Here is a tiny trained network, its code and every weight. The questions are about switching its units off for an input and a class, where a switched-off unit gives its printed mean instead of its output.

import numpy as np


def w(rows, s, z=0):
    codes = np.array(rows[::2]) - 128.0
    scale = np.full(codes.shape[1], s)
    scale[-1] = z or s
    return codes * scale


def f(y):
    return np.maximum(y, 0)


def log_softmax(a):
    a = a - a.max(-1, keepdims=True)
    return a - np.log(np.exp(a).sum(-1, keepdims=True))


def net(x, mask):
    res = np.array(x, float).reshape(1, 8) / 4 @ E
    y = f(res @ A[0][:, :-1].T + A[0][:, -1])
    res = res + np.where(mask, y, B[0][:, -1]) @ B[0][:, :-1]
    return log_softmax(res[-1] @ U[:, :-1].T + U[:, -1])


A, B = {}, {}
E = w([
[175,83,25],'x0',
[128,129,128],'x1',
[128,128,128],'x2',
[128,128,128],'x3',
[156,248,99],'x4',
[128,129,128],'x5',
[19,137,75],'x6',
[128,128,128],'x7',
],0.016)
A[0] = w([
[142,233,59,30],'n1',
[55,129,199,33],'n2',
[215,103,61,100],'n3',
[61,162,109,196],'n4',
[100,123,72,71],'n5',
[252,81,172,91],'n6',
[191,116,157,172],'n7',
[207,187,133,110],'n8',
[45,159,99,181],'n9',
[156,169,166,127],'n10',
[98,78,64,98],'n11',
[111,183,142,81],'n12',
[145,220,82,115],'n13',
[92,154,122,55],'n14',
[114,46,172,194],'n15',
[136,220,61,14],'n16',
[231,92,171,159],'n17',
[29,148,253,73],'n18',
[123,72,181,67],'n19',
[116,34,196,97],'n20',
[120,52,189,74],'n21',
[128,130,127,114],'n22',
[180,122,64,53],'n23',
[180,214,190,137],'n24',
[48,15,43,122],'n25',
[30,172,97,7],'n26',
[14,172,84,29],'n27',
[5,174,79,93],'n28',
[170,207,223,132],'n29',
[142,167,96,110],'n30',
[30,163,93,171],'n31',
[168,178,194,155],'n32',
[133,85,165,114],'n33',
[61,141,218,215],'n34',
[51,145,253,171],'n35',
[75,144,203,213],'n36',
[97,59,81,110],'n37',
[198,110,147,133],'n38',
[178,190,181,125],'n39',
[157,157,171,151],'n40',
[196,234,195,131],'n41',
[151,245,71,113],'n42',
],0.012,0.013)
B[0] = w([
[206,85,210,190],'n1',
[147,32,175,164],'n2',
[197,185,157,198],'n3',
[135,75,153,219],'n4',
[105,95,129,157],'n5',
[201,96,242,219],'n6',
[110,162,101,201],'n7',
[95,131,85,192],'n8',
[130,67,172,224],'n9',
[92,108,84,175],'n10',
[102,87,98,182],'n11',
[111,134,71,158],'n12',
[156,172,145,206],'n13',
[133,165,89,140],'n14',
[188,75,183,221],'n15',
[179,76,235,175],'n16',
[173,172,152,229],'n17',
[211,41,246,218],'n18',
[137,227,66,160],'n19',
[145,195,136,196],'n20',
[152,218,84,175],'n21',
[130,119,127,128],'n22',
[157,214,119,163],'n23',
[65,109,64,221],'n24',
[91,48,98,242],'n25',
[125,199,97,172],'n26',
[159,255,81,192],'n27',
[174,165,174,224],'n28',
[93,109,81,229],'n29',
[171,150,149,161],'n30',
[142,84,175,232],'n31',
[86,112,67,209],'n32',
[149,164,135,162],'n33',
[135,226,104,245],'n34',
[204,191,159,250],'n35',
[109,175,43,232],'n36',
[87,61,109,185],'n37',
[183,138,154,186],'n38',
[91,102,73,199],'n39',
[94,119,100,182],'n40',
[66,101,60,236],'n41',
[173,180,137,227],'n42',
],0.011,0.016)
U = w([
[153,241,117,254],'0',
[181,89,206,147],'1',
[4,82,75,33],'2',
],0.018,0.00044)

Each question gives the input, the list of numbers given to net, and the class t.
The units are the neurons (one row each of A and B). Each row of codes is followed by its name. A weight is (code - 128) times the scale printed after its matrix; where a second scale follows, it is the last column's (A, B and U).
mask holds one flag per neuron, in row order. A switched-off neuron (its flag False) gives its mean, the last column of its row in B, instead of its output. The means were averaged over made-up inputs and are rounded, as every weight is.
A unit's drop is (log p(t) with every unit on - log p(t) with that unit switched off) / (log p(t) with every unit on - log p(t) with every unit switched off).
The circuit of an input: a set's keep is (log p(t) with only the set's units on - log p(t) with every unit switched off) / (log p(t) with every unit on - log p(t) with every unit switched off). Starting from the 12 units with the biggest drops (on a tie, the unit counted first), units are removed one at a time, each time the one whose removal leaves the highest keep (on an exact tie, the one counted first), for as long as the keep stays at least 0.8.
circuit, biggest first: the units of the circuit, biggest drop first
k most important neurons: the k neurons with the biggest drops, biggest first
drop when u is switched off: that unit's drop, to one decimal
input [5,-5,-2,5,8,4,6,-5], class 1: circuit, biggest first => n16
input [8,1,5,-4,0,-1,-1,5], class 1: 3 most important neurons => n34, n36, n27
input [0,0,-2,8,0,2,-5,7], class 0: 4 most important neurons => n18, n25, n17, n9
input [-5,3,3,-6,0,2,-6,6], class 0: 2 most important neurons => n35, n25
input [4,1,-7,1,1,6,-6,6], class 0: 2 most important neurons => n18, n9
input [-2,-6,3,-1,0,8,8,-8], class 1: 2 most important neurons => n9, n31
input [-5,0,-8,7,0,-3,-3,7], class 0: 2 most important neurons => n35, n25
input [5,2,6,6,8,3,5,-2], class 1: 2 most important neurons => n16, n1
input [0,-2,-4,5,-3,-5,-2,-4], class 0: 3 most important neurons => n18, n9, n31
input [0,3,3,2,-8,-4,-1,0], class 0: 2 most important neurons => n21, n19
input [0,7,-8,7,7,5,-1,4], class 2: drop when n41 is switched off => 0.1
input [6,5,4,-7,2,5,-8,2], class 0: drop when n7 is switched off => 0.0
input [3,2,-6,-1,6,7,4,-1], class 1: drop when n16 is switched off => 0.1
input [-8,-7,-5,-6,4,-3,0,2], class 2: most important neuron => n41
input [1,7,6,6,5,-4,8,7], class 1: drop when n9 is switched off => 0.6
